Here is a tiny trained network, its code and every weight. The questions are about switching its units off for an input and a class, where a switched-off unit gives its printed mean instead of its output.

import numpy as np


def w(rows, s, z=0):
    codes = np.array(rows[::2]) - 128.0
    scale = np.full(codes.shape[1], s)
    scale[-1] = z or s
    return codes * scale


def f(y):
    return np.maximum(y, 0)


def log_softmax(a):
    a = a - a.max(-1, keepdims=True)
    return a - np.log(np.exp(a).sum(-1, keepdims=True))


def net(x, mask):
    res = np.array(x, float).reshape(1, 7) / 4 @ E
    y = f(res @ A[0][:, :-1].T + A[0][:, -1])
    res = res + np.where(mask, y, B[0][:, -1]) @ B[0][:, :-1]
    return log_softmax(res[-1] @ U[:, :-1].T + U[:, -1])


A, B = {}, {}
E = w([
[127,129,129,128,128],'x0',
[145,223,236,17,47],'x1',
[15,26,217,105,171],'x2',
[134,125,131,128,134],'x3',
[78,234,79,53,246],'x4',
[105,134,112,120,111],'x5',
[133,126,133,131,133],'x6',
],0.011)
A[0] = w([
[88,23,159,167,72,225],'n1',
[197,149,3,166,150,177],'n2',
[135,190,181,37,145,182],'n3',
[243,203,112,149,23,254],'n4',
[174,103,227,87,55,164],'n5',
[76,126,104,201,215,220],'n6',
[156,76,60,176,83,212],'n7',
],0.012,0.0077)
B[0] = w([
[90,46,173,183,84,239],'n1',
[103,205,122,193,183,228],'n2',
[88,209,155,8,93,199],'n3',
[187,213,62,129,38,253],'n4',
[33,110,113,114,28,214],'n5',
[113,60,21,148,250,215],'n6',
[223,135,160,242,134,216],'n7',
],0.011,0.022)
U = w([
[214,122,155,251,114,204],'0',
[114,15,175,208,132,153],'1',
[162,140,91,140,27,3],'2',
[63,70,213,101,53,66],'3',
[132,187,37,143,188,145],'4',
[75,42,54,88,204,124],'5',
[179,211,113,51,142,25],'6',
[17,134,244,62,173,165],'7',
],0.012,0.0044)

Each question gives the input, the list of numbers given to net, and the class t.
The units are the neurons (one row each of A and B). Each row of codes is followed by its name. A weight is (code - 128) times the scale printed after its matrix; where a second scale follows, it is the last column's (A, B and U).
mask holds one flag per neuron, in row order. A switched-off neuron (its flag False) gives its mean, the last column of its row in B, instead of its output. The means were averaged over made-up inputs and are rounded, as every weight is.
A unit's drop is (log p(t) with every unit on - log p(t) with that unit switched off) / (log p(t) with every unit on - log p(t) with every unit switched off).
The circuit of an input: a set's keep is (log p(t) with only the set's units on - log p(t) with every unit switched off) / (log p(t) with every unit on - log p(t) with every unit switched off). Starting from all 7 units, units are removed one at a time, each time the one whose removal leaves the highest keep (on an exact tie, the one counted first), for as long as the keep stays at least 0.8.
circuit, biggest first: the units of the circuit, biggest drop first
k most important neurons: the k neurons with the biggest drops, biggest first
drop of u: that unit's drop, to one decimal
input [-5,-1,1,1,-6,7,6], class 1: circuit, biggest first => n1
input [-7,1,2,5,8,3,3], class 7: 2 most important neurons => n4, n3
input [2,1,-2,-6,6,7,5], class 6: 2 most important neurons => n3, n1
input [1,-2,3,-6,1,-8,4], class 5: circuit, biggest first => n7, n6
input [-6,-8,1,-4,-1,3,8], class 1: 2 most important neurons => n4, n6
input [-7,8,1,8,-5,-1,8], class 3: 2 most important neurons => n5, n7
input [-6,0,0,-2,-1,8,-8], class 0: 3 most important neurons => n3, n5, n4
input [-1,7,4,0,-1,4,-2], class 3: 2 most important neurons => n5, n2
input [-3,0,-1,-8,1,-5,1], class 4: 3 most important neurons => n1, n7, n3
input [-8,1,-7,-1,8,-7,7], class 6: 2 most important neurons => n3, n6
input [5,-7,1,8,7,-6,6], class 5: 2 most important neurons => n6, n4
input [0,0,5,-3,-2,8,8], class 1: 3 most important neurons => n3, n4, n1
input [4,1,-1,7,7,-5,-2], class 6: 2 most important neurons => n1, n3
input [2,-8,3,2,8,3,8], class 5: circuit, biggest first => n6
input [3,2,7,-3,-7,1,-7], class 3: 2 most important neurons => n5, n6
input [3,1,-4,1,-4,-7,6], class 2: 3 most important neurons => n4, n5, n6
input [8,6,3,0,0,7,0], class 3: 3 most important neurons => n2, n5, n6
input [-4,2,-3,1,-7,-2,6], class 2: 2 most important neurons => n5, n4
input [7,-3,2,-5,5,7,-3], class 5: drop of n4 => 0.5
input [2,5,-3,1,2,7,-6], class 6: circuit, biggest first => n3
input [4,8,3,7,8,2,-5], class 7: drop of n4 => 1.5
input [2,-3,1,-6,6,7,6], class 5: drop of n4 => 0.8
input [2,4,5,0,-2,-6,7], class 3: drop of n3 => 0.0
